Below is a small trained network, with its code and all its weights. Each question gives an input and a target symbol and asks what happens when units are switched off, that is, made to give their printed mean instead of their output.

import numpy as np


def w(rows, s, z=0):
    codes = np.array(rows[::2]) - 128.0
    scale = np.full(codes.shape[1], s)
    scale[-1] = z or s
    return codes * scale


def softmax(a):
    e = np.exp(a - a.max(-1, keepdims=True))
    return e / e.sum(-1, keepdims=True)


def log_softmax(a):
    a = a - a.max(-1, keepdims=True)
    return a - np.log(np.exp(a).sum(-1, keepdims=True))


def net(x, mask):
    ids = ['Φαεζηθλμπψ'.index(c) for c in x.split()]
    T = len(ids)
    res = E[ids] + P[:T]
    u = 0
    for l in range(3):
        r = res
        for j in range(3):
            rows = slice(2 * j, 2 * j + 2)
            q, k, v = (r @ M[l][rows].T for M in (Q, K, V))
            z = softmax(np.where(np.tri(T) > 0, q @ k.T / 2**0.5, -1e9)) @ v
            o = O[l][rows]
            res = res + np.where(mask[u + j], z, o[:, -1]) @ o[:, :-1]
        u += 3
    return log_softmax(res[-1] @ U[:, :-1].T + U[:, -1])


Q, K, V, O = {}, {}, {}, {}
E = w([
[121,148,185,88],'Φ',
[110,2,69,17],'α',
[1,89,128,118],'ε',
[128,173,109,198],'ζ',
[159,136,90,60],'η',
[40,104,198,75],'θ',
[74,145,139,62],'λ',
[50,103,171,168],'μ',
[35,139,94,233],'π',
[94,137,50,125],'ψ',
],0.0088)
P = w([
[144,136,130,144],'0',
[24,70,63,157],'1',
[124,82,174,137],'2',
[19,151,41,94],'3',
[125,27,171,114],'4',
[28,204,61,6],'5',
],0.021)
Q[0] = w([
[255,150,180,194],'0.h0',
[124,41,136,214],'0.h0',
[100,224,104,81],'0.h1',
[123,157,131,202],'0.h1',
[142,169,61,96],'0.h2',
[124,252,242,181],'0.h2',
],0.0095)
K[0] = w([
[67,203,61,102],'0.h0',
[169,254,148,113],'0.h0',
[95,224,38,65],'0.h1',
[83,115,133,171],'0.h1',
[155,175,95,104],'0.h2',
[148,70,190,172],'0.h2',
],0.0094)
V[0] = w([
[93,82,153,87],'0.h0',
[183,100,56,166],'0.h0',
[178,137,185,117],'0.h1',
[112,255,99,86],'0.h1',
[169,129,207,178],'0.h2',
[136,117,71,104],'0.h2',
],0.0099)
O[0] = w([
[101,150,157,84,170],'0.h0',
[125,122,1,34,102],'0.h0',
[142,121,81,207,65],'0.h1',
[100,184,159,109,148],'0.h1',
[161,91,33,112,1],'0.h2',
[117,141,149,158,166],'0.h2',
],0.0085,0.013)
Q[1] = w([
[75,68,188,129],'1.h0',
[183,202,2,83],'1.h0',
[148,35,154,98],'1.h1',
[20,122,101,96],'1.h1',
[117,176,133,131],'1.h2',
[155,86,145,70],'1.h2',
],0.0089)
K[1] = w([
[171,77,255,188],'1.h0',
[54,216,48,49],'1.h0',
[144,144,107,141],'1.h1',
[191,99,208,150],'1.h1',
[146,127,216,118],'1.h2',
[185,141,124,138],'1.h2',
],0.0085)
V[1] = w([
[191,170,227,214],'1.h0',
[236,59,140,85],'1.h0',
[114,222,31,164],'1.h1',
[84,53,100,205],'1.h1',
[29,232,81,254],'1.h2',
[83,124,159,50],'1.h2',
],0.0068)
O[1] = w([
[238,109,128,110,190],'1.h0',
[156,239,214,240,159],'1.h0',
[169,107,27,112,15],'1.h1',
[165,97,103,215,180],'1.h1',
[125,2,189,38,210],'1.h2',
[144,88,108,194,255],'1.h2',
],0.007,0.009)
Q[2] = w([
[85,103,151,94],'2.h0',
[151,77,101,116],'2.h0',
[26,70,165,143],'2.h1',
[248,1,179,138],'2.h1',
[102,173,62,97],'2.h2',
[249,106,130,158],'2.h2',
],0.0089)
K[2] = w([
[107,126,119,97],'2.h0',
[138,92,138,121],'2.h0',
[217,104,143,109],'2.h1',
[118,212,3,113],'2.h1',
[141,140,183,164],'2.h2',
[110,66,71,152],'2.h2',
],0.013)
V[2] = w([
[119,167,128,142],'2.h0',
[179,133,145,115],'2.h0',
[134,63,90,216],'2.h1',
[253,156,103,151],'2.h1',
[172,114,184,205],'2.h2',
[99,156,125,146],'2.h2',
],0.02)
O[2] = w([
[113,101,55,152,134],'2.h0',
[77,98,167,105,2],'2.h0',
[255,131,114,108,181],'2.h1',
[143,252,116,141,79],'2.h1',
[173,118,195,177,58],'2.h2',
[92,139,98,159,208],'2.h2',
],0.018,0.012)
U = w([
[84,200,203,186,138],'Φ',
[109,93,68,254,197],'α',
[115,29,136,126,2],'ε',
[129,169,118,98,179],'ζ',
[36,186,118,166,155],'η',
[91,104,229,211,84],'θ',
[6,112,184,140,176],'λ',
[177,114,150,163,149],'μ',
[158,82,103,70,71],'π',
[79,98,85,81,145],'ψ',
],0.0074,0.0053)

Each question gives the input, a string of symbols that net reads in full, and the target symbol t.
The units are the heads (2 rows each of Q, K, V and O). Each row of codes is followed by its name. A weight is (code - 128) times the scale printed after its matrix; where a second scale follows, it is the last column's (O and U).
mask holds one flag per head, layer by layer. A switched-off head (its flag False) gives its mean, the last column of its rows in O, instead of its output. The means were averaged over made-up inputs and are rounded, as every weight is.
A unit's drop is (log p(t) with every unit on - log p(t) with that unit switched off) / (log p(t) with every unit on - log p(t) with every unit switched off).
The circuit of an input: a set's keep is (log p(t) with only the set's units on - log p(t) with every unit switched off) / (log p(t) with every unit on - log p(t) with every unit switched off). Starting from all 9 units, units are removed one at a time, each time the one whose removal leaves the highest keep (on an exact tie, the one counted first), for as long as the keep stays at least 0.8.
units of the circuit, in order: the units of the circuit, biggest drop first
unit that matters most: the unit with the biggest drop
which heads matter: for each layer, one digit per head in row order, 1 if its drop is at least 0.15 and else 0, layers parted by /
drop of u: that unit's drop, to one decimal
input μ θ λ ψ η η, target η: units of the circuit, in order => 0.h2; 2.h2; 1.h2
input λ θ η Φ π μ, target π: units of the circuit, in order => 2.h1; 0.h1
input ε λ θ ζ, target θ: unit that matters most => 0.h0
input η ψ θ μ π λ, target π: units of the circuit, in order => 2.h1; 0.h1
input μ α η μ θ, target μ: units of the circuit, in order => 0.h2; 0.h1; 2.h1
input λ ζ ψ λ, target ψ: units of the circuit, in order => 2.h2; 0.h1; 1.h0
input Φ μ λ, target Φ: units of the circuit, in order => 2.h1; 0.h2; 1.h2; 2.h2
input α Φ Φ, target α: which heads matter => 111 / 101 / 000
input ε θ θ η λ, target ε: which heads matter => 011 / 100 / 010
input θ π π Φ ε, target θ: which heads matter => 111 / 000 / 001
input π ψ λ α μ, target π: which heads matter => 101 / 110 / 011
input ε ε θ λ ψ μ, target ψ: units of the circuit, in order => 0.h1; 2.h1; 2.h2
input π λ ε Φ ζ λ, target ζ: units of the circuit, in order => 0.h1; 2.h1; 1.h0
input α λ θ α, target θ: which heads matter => 111 / 010 / 001
input ζ Φ μ, target ζ: which heads matter => 111 / 010 / 011
input λ λ ε ζ π, target λ: units of the circuit, in order => 2.h1
input ψ λ Φ, target ψ: units of the circuit, in order => 2.h2; 1.h0; 0.h0; 1.h1
input λ η Φ θ Φ μ, target Φ: which heads matter => 111 / 111 / 011
input λ α λ ψ ε μ, target ε: which heads matter => 010 / 010 / 010
input η η ε, target η: units of the circuit, in order => 2.h1; 0.h2; 1.h2
input λ ε α μ, target α: unit that matters most => 0.h1
input ε θ θ, target ε: which heads matter => 000 / 100 / 010
input α λ α θ π ψ, target π: which heads matter => 010 / 001 / 010
input ψ α α ζ, target α: which heads matter => 010 / 100 / 111
input Φ λ μ, target Φ: which heads matter => 111 / 001 / 110
input π Φ θ, target π: which heads matter => 101 / 110 / 011
input θ λ Φ α, target Φ: unit that matters most => 0.h1
input π μ ψ η, target ψ: which heads matter => 100 / 100 / 011
input α λ μ λ, target μ: drop of 1.h1 => 0.2
